Below are the code and all the weights of a small trained network. Each question names an input and a class and asks about switching units off, where a switched-off unit gives its printed mean instead of its output.

import numpy as np


def w(rows, s, z=0):
    codes = np.array(rows[::2]) - 128.0
    scale = np.full(codes.shape[1], s)
    scale[-1] = z or s
    return codes * scale


def f(y):
    return y / 2 * (1 + np.tanh(0.7978845608 * (y + 0.044715 * y**3)))


def log_softmax(a):
    a = a - a.max(-1, keepdims=True)
    return a - np.log(np.exp(a).sum(-1, keepdims=True))


def net(x, mask):
    res = np.array(x, float).reshape(1, 3) / 4 @ E
    y = f(res @ A[0][:, :-1].T + A[0][:, -1])
    res = res + np.where(mask, y, B[0][:, -1]) @ B[0][:, :-1]
    return log_softmax(res[-1] @ U[:, :-1].T + U[:, -1])


A, B = {}, {}
E = w([
[176,165,191,150,94,198,81,155,205,113],'x0',
[164,116,90,138,64,136,196,194,104,66],'x1',
[155,118,85,8,112,77,118,175,197,117],'x2',
],0.015)
A[0] = w([
[96,138,163,112,245,112,55,39,178,149,100],'neuron 1',
[160,175,122,136,97,228,117,164,196,150,123],'neuron 2',
[144,133,76,144,196,89,164,126,118,118,93],'neuron 3',
[61,71,101,134,145,95,182,119,106,142,114],'neuron 4',
[112,158,146,152,174,167,124,164,89,140,103],'neuron 5',
[155,132,118,63,147,96,106,186,160,123,118],'neuron 6',
[149,141,65,60,140,63,86,164,155,140,137],'neuron 7',
[127,113,181,160,163,164,184,117,101,129,250],'neuron 8',
[125,160,117,167,162,158,137,130,80,134,107],'neuron 9',
[148,91,120,119,103,147,220,171,53,87,136],'neuron 10',
[76,102,59,77,140,116,192,74,74,145,128],'neuron 11',
[118,128,131,167,165,146,117,122,88,84,118],'neuron 12',
[122,136,95,182,109,122,189,184,150,63,90],'neuron 13',
[181,123,119,143,71,159,116,155,86,38,123],'neuron 14',
[112,131,147,164,101,137,152,118,97,158,109],'neuron 15',
[172,195,239,140,57,164,80,151,179,99,100],'neuron 16',
[71,145,147,182,130,191,158,151,120,108,98],'neuron 17',
],0.011,0.017)
B[0] = w([
[12,168,138,143,125,101,40,196,132,177,221],'neuron 1',
[126,162,198,135,152,158,138,93,73,120,200],'neuron 2',
[91,132,131,96,207,227,122,101,139,52,152],'neuron 3',
[139,186,120,80,191,170,199,105,67,107,186],'neuron 4',
[129,78,105,10,124,204,93,153,163,62,153],'neuron 5',
[176,91,93,130,44,146,108,117,128,69,186],'neuron 6',
[175,118,93,143,61,134,115,107,129,105,203],'neuron 7',
[212,125,158,185,34,71,133,129,128,136,251],'neuron 8',
[136,83,61,76,103,151,85,134,158,68,167],'neuron 9',
[66,121,141,151,144,98,101,170,127,195,206],'neuron 10',
[115,186,160,157,177,140,200,102,93,101,211],'neuron 11',
[138,109,104,79,104,148,91,62,152,59,166],'neuron 12',
[6,105,109,99,138,130,74,205,128,120,170],'neuron 13',
[56,124,108,215,189,89,106,195,166,172,187],'neuron 14',
[147,61,66,42,108,190,117,142,183,74,161],'neuron 15',
[127,177,176,102,173,174,199,95,77,97,219],'neuron 16',
[104,102,91,80,104,158,104,108,156,68,171],'neuron 17',
],0.011,0.02)
U = w([
[131,194,173,113,217,176,228,84,108,106,110],'0',
[54,141,120,128,165,102,73,188,145,194,104],'1',
[182,92,65,94,71,149,108,98,148,65,96],'2',
[241,162,174,189,41,4,205,100,123,225,248],'3',
[150,85,118,99,218,138,149,100,199,186,105],'4',
],0.013,0.014)

Each question gives the input, the list of numbers given to net, and the class t.
The units are the neurons (one row each of A and B). Each row of codes is followed by its name. A weight is (code - 128) times the scale printed after its matrix; where a second scale follows, it is the last column's (A, B and U).
mask holds one flag per neuron, in row order. A switched-off neuron (its flag False) gives its mean, the last column of its row in B, instead of its output. The means were averaged over made-up inputs and are rounded, as every weight is.
A unit's drop is (log p(t) with every unit on - log p(t) with that unit switched off) / (log p(t) with every unit on - log p(t) with every unit switched off).
most important unit: the unit with the biggest drop
top k neurons: the k neurons with the biggest drops, biggest first
drop when u is switched off: that unit's drop, to one decimal
input [4,5,1], class 1: most important unit	neuron 14
input [-3,0,-3], class 3: top 2 neurons	(neuron 16; neuron 8)
input [4,7,-7], class 1: top 3 neurons	(neuron 14; neuron 10; neuron 13)
input [-6,0,-7], class 2: top 2 neurons	(neuron 9; neuron 16)
input [-5,6,4], class 1: top 3 neurons	(neuron 10; neuron 16; neuron 13)
input [4,0,1], class 0: top 2 neurons	(neuron 16; neuron 8)
input [7,-7,8], class 2: top 2 neurons	(neuron 6; neuron 7)
input [4,4,-1], class 0: top 2 neurons	(neuron 1; neuron 16)
input [1,7,7], class 1: top 2 neurons	(neuron 14; neuron 10)
input [-5,-3,4], class 0: top 2 neurons	(neuron 8; neuron 11)
input [7,8,1], class 1: top 2 neurons	(neuron 14; neuron 13)
input [-3,-5,8], class 2: top 2 neurons	(neuron 7; neuron 6)
input [6,6,-8], class 2: top 2 neurons	(neuron 17; neuron 1)
input [-2,7,7], class 1: most important unit	neuron 10
input [-3,3,0], class 3: drop when neuron 17 is switched off	0.1
input [7,-1,5], class 0: drop when neuron 16 is switched off	0.7
input [-7,7,2], class 0: drop when neuron 3 is switched off	0.4
